Below is a small trained network, with its code and all its weights. Each question gives an input and a class and asks what happens when units are switched off, that is, made to give their printed mean instead of their output.

import numpy as np


def w(rows, s, z=0):
    codes = np.array(rows[::2]) - 128.0
    scale = np.full(codes.shape[1], s)
    scale[-1] = z or s
    return codes * scale


def norm(h):
    return h / np.sqrt((h * h).mean(-1, keepdims=True) + 1e-5)


def f(y):
    return y / 2 * (1 + np.tanh(0.7978845608 * (y + 0.044715 * y**3)))


def log_softmax(a):
    a = a - a.max(-1, keepdims=True)
    return a - np.log(np.exp(a).sum(-1, keepdims=True))


def net(x, mask):
    res = np.array(x, float).reshape(1, 5) / 4 @ E
    u = 0
    for l in range(3):
        y = f(norm(res) @ A[l][:, :-1].T + A[l][:, -1])
        res = res + np.where(mask[u : u + 10], y, B[l][:, -1]) @ B[l][:, :-1]
        u += 10
    return log_softmax(norm(res)[-1] @ U[:, :-1].T + U[:, -1])


A, B = {}, {}
E = w([
[58,177,202,227,123,125,141,97,119,228,139,113],'x0',
[163,16,103,226,187,67,120,148,152,108,201,209],'x1',
[206,73,158,100,81,176,95,122,76,210,121,193],'x2',
[81,87,137,192,121,233,106,135,89,43,77,156],'x3',
[33,130,145,49,123,158,223,121,78,117,255,246],'x4',
],0.002)
A[0] = w([
[48,127,142,50,123,154,156,126,130,120,207,197,2],'L0N0',
[26,172,125,108,159,46,156,111,141,2,145,103,54],'L0N1',
[183,67,181,60,106,189,124,119,79,196,117,207,30],'L0N2',
[45,185,181,227,119,125,160,132,93,215,158,155,40],'L0N3',
[52,77,143,185,114,249,139,116,80,38,108,154,38],'L0N4',
[176,110,86,13,116,114,144,143,107,5,138,161,22],'L0N5',
[68,194,181,7,102,215,176,137,110,132,91,95,48],'L0N6',
[122,105,143,142,139,134,111,143,129,135,147,133,68],'L0N7',
[139,145,123,48,131,4,162,109,119,201,214,110,26],'L0N8',
[128,38,140,204,153,76,169,149,130,97,212,202,33],'L0N9',
],0.0054,0.0016)
B[0] = w([
[187,108,170,157,134,77,213,143,44,86,82,68,236],'L0N0',
[149,126,83,207,78,204,139,188,132,204,186,109,227],'L0N1',
[105,153,74,215,102,185,151,192,166,171,195,84,214],'L0N2',
[98,2,136,37,188,199,116,99,163,128,130,57,213],'L0N3',
[190,215,187,64,146,111,142,205,214,139,91,209,232],'L0N4',
[63,37,177,60,188,189,108,72,166,159,128,67,226],'L0N5',
[99,153,59,144,122,30,43,46,107,128,158,166,255],'L0N6',
[150,206,123,39,28,154,128,67,152,84,149,55,125],'L0N7',
[163,206,178,85,134,150,123,195,197,107,70,222,226],'L0N8',
[88,188,57,125,112,53,49,50,84,144,139,137,241],'L0N9',
],0.0077,0.0047)
A[1] = w([
[69,111,158,123,79,124,194,122,71,81,133,171,6],'L1N0',
[152,123,134,122,93,106,253,136,6,64,143,133,49],'L1N1',
[74,67,105,163,86,138,136,79,88,103,169,97,83],'L1N2',
[128,80,152,128,120,199,208,198,148,75,124,137,77],'L1N3',
[193,92,156,239,79,99,99,131,129,83,7,73,106],'L1N4',
[115,170,103,175,20,110,195,118,151,99,148,174,53],'L1N5',
[93,22,171,104,125,199,148,69,157,93,109,167,32],'L1N6',
[119,135,112,155,42,104,157,82,101,67,167,219,55],'L1N7',
[107,58,127,144,79,150,168,89,105,79,117,172,41],'L1N8',
[213,114,145,177,138,85,176,136,49,67,5,38,63],'L1N9',
],0.0059,0.0011)
B[1] = w([
[148,182,159,3,51,138,89,163,79,185,221,78,64],'L1N0',
[139,103,155,148,199,71,196,119,55,125,157,80,187],'L1N1',
[200,209,194,74,127,124,123,204,211,154,83,232,220],'L1N2',
[124,178,65,117,106,30,55,72,99,157,166,138,250],'L1N3',
[84,172,158,43,190,62,214,151,27,169,247,125,248],'L1N4',
[95,68,142,74,163,175,105,142,161,168,104,67,210],'L1N5',
[67,76,141,85,170,164,180,83,169,127,143,79,255],'L1N6',
[131,96,110,71,126,139,72,73,175,159,120,103,166],'L1N7',
[95,175,114,51,95,129,159,136,147,202,117,131,41],'L1N8',
[191,103,183,121,125,71,227,121,38,122,145,140,220],'L1N9',
],0.0046,0.0015)
A[2] = w([
[166,94,125,158,89,139,114,120,118,90,99,120,55],'L2N0',
[123,142,113,162,16,112,211,103,136,54,155,189,98],'L2N1',
[165,49,125,134,10,176,126,162,80,4,117,170,66],'L2N2',
[105,124,169,171,112,180,72,148,70,64,114,112,78],'L2N3',
[110,97,125,128,45,178,178,135,138,1,174,174,59],'L2N4',
[151,184,163,100,66,157,146,175,163,35,63,202,42],'L2N5',
[106,101,81,127,67,198,131,122,59,11,114,216,48],'L2N6',
[94,163,69,134,56,77,30,52,65,72,77,148,78],'L2N7',
[78,113,168,197,50,143,139,95,131,59,157,115,11],'L2N8',
[121,114,91,233,17,201,130,181,115,136,146,106,64],'L2N9',
],0.0058,0.0012)
B[2] = w([
[100,169,123,108,191,105,128,145,146,225,158,105,88],'L2N0',
[104,153,104,75,169,139,132,105,167,142,154,97,102],'L2N1',
[170,92,82,119,153,126,82,147,115,102,126,134,97],'L2N2',
[135,150,126,92,175,85,115,126,162,254,144,93,87],'L2N3',
[118,139,93,115,137,101,134,129,147,118,150,159,89],'L2N4',
[147,153,183,76,172,117,130,184,176,187,108,166,176],'L2N5',
[105,145,139,97,193,160,121,125,86,146,177,166,92],'L2N6',
[126,123,78,126,129,79,88,91,92,132,150,148,253],'L2N7',
[155,164,120,147,157,90,111,164,168,199,132,122,89],'L2N8',
[137,143,88,180,116,171,145,154,132,151,158,104,171],'L2N9',
],0.0098,0.0036)
U = w([
[103,153,36,131,111,36,21,33,83,124,137,172,145],'0',
[70,16,162,56,178,214,125,77,184,116,115,55,147],'1',
[174,217,203,89,137,119,136,215,209,130,59,225,135],'2',
[158,124,180,132,138,64,242,144,3,108,162,84,136],'3',
[133,155,47,250,73,220,146,187,140,172,177,85,123],'4',
[107,100,130,175,88,157,149,106,109,91,50,141,4],'5',
],0.0055,0.0039)

Each question gives the input, the list of numbers given to net, and the class t.
The units are the neurons (one row each of A and B). Each row of codes is followed by its name. A weight is (code - 128) times the scale printed after its matrix; where a second scale follows, it is the last column's (A, B and U).
mask holds one flag per neuron, layer by layer. A switched-off neuron (its flag False) gives its mean, the last column of its row in B, instead of its output. The means were averaged over made-up inputs and are rounded, as every weight is.
A unit's drop is (log p(t) with every unit on - log p(t) with that unit switched off) / (log p(t) with every unit on - log p(t) with every unit switched off).
The circuit of an input: a set's keep is (log p(t) with only the set's units on - log p(t) with every unit switched off) / (log p(t) with every unit on - log p(t) with every unit switched off). Starting from the 12 units with the biggest drops (on a tie, the unit counted first), units are removed one at a time, each time the one whose removal leaves the highest keep (on an exact tie, the one counted first), for as long as the keep stays at least 0.8.
circuit, biggest first: the units of the circuit, biggest drop first
most important unit: the unit with the biggest drop
k most important neurons: the k neurons with the biggest drops, biggest first
k most important neurons of layer l: the k neurons of layer l with the biggest drops, biggest first
input [-3,0,0,-3,6], class 3: most important unit	L0N0
input [1,-4,-3,6,-1], class 2: 2 most important neurons	(L0N4 L0N9)
input [4,7,-8,4,-1], class 4: 2 most important neurons	(L0N1 L0N6)
input [4,-5,0,7,7], class 2: 3 most important neurons	(L0N4 L0N9 L0N6)
input [5,4,8,-7,2], class 4: 4 most important neurons	(L0N2 L0N4 L1N2 L2N9)
input [6,-7,-5,8,1], class 2: 2 most important neurons of layer 1	(L1N3 L1N7)
input [3,6,-7,2,-6], class 4: 3 most important neurons	(L0N0 L0N6 L0N1)
input [5,-8,0,8,-5], class 0: 4 most important neurons	(L0N6 L0N8 L2N7 L0N0)
input [-2,-2,6,2,-7], class 3: 2 most important neurons	(L1N4 L0N1)
input [-5,6,-1,-2,-8], class 3: circuit, biggest first	(L0N6 L1N4)
input [-1,4,2,-3,6], class 3: 3 most important neurons	(L0N0 L0N6 L0N4)
input [5,-4,5,3,-6], class 3: circuit, biggest first	(L0N9 L1N4)
input [6,7,1,-1,-8], class 3: 3 most important neurons	(L0N6 L1N4 L0N5)
input [2,5,-6,-7,2], class 2: circuit, biggest first	(L0N8)
input [5,-2,0,5,3], class 1: 4 most important neurons	(L0N3 L0N8 L1N6 L1N2)
input [8,7,-8,-1,5], class 1: 2 most important neurons of layer 0	(L0N3 L0N6)
input [1,4,7,-3,-6], class 4: 3 most important neurons	(L0N0 L0N2 L0N6)
input [0,-5,2,-5,-6], class 3: 4 most important neurons	(L0N4 L0N9 L0N5 L0N6)
input [5,4,-4,-3,5], class 1: 2 most important neurons	(L0N3 L0N6)
input [4,-1,0,1,-3], class 1: 2 most important neurons of layer 0	(L0N3 L0N0)
input [8,-5,0,-2,-4], class 1: 2 most important neurons	(L0N3 L0N9)
input [-3,-1,-8,-6,7], class 4: 2 most important neurons	(L0N1 L0N4)
input [5,4,-8,-8,5], class 2: most important unit	L0N8
input [4,-2,5,-5,3], class 2: 3 most important neurons of layer 0	(L0N8 L0N5 L0N1)
input [-6,1,-7,-5,0], class 4: 2 most important neurons of layer 0	(L0N1 L0N3)
input [-6,5,0,-1,8], class 3: 2 most important neurons of layer 0	(L0N0 L0N6)
input [-1,0,0,5,7], class 3: most important unit	L0N0
input [-1,-8,5,0,8], class 0: 2 most important neurons of layer 0	(L0N6 L0N2)
input [7,-7,4,6,-2], class 0: 4 most important neurons of layer 0	(L0N6 L0N5 L0N8 L0N1)
input [-7,-7,-8,1,1], class 4: 3 most important neurons of layer 0	(L0N1 L0N9 L0N3)
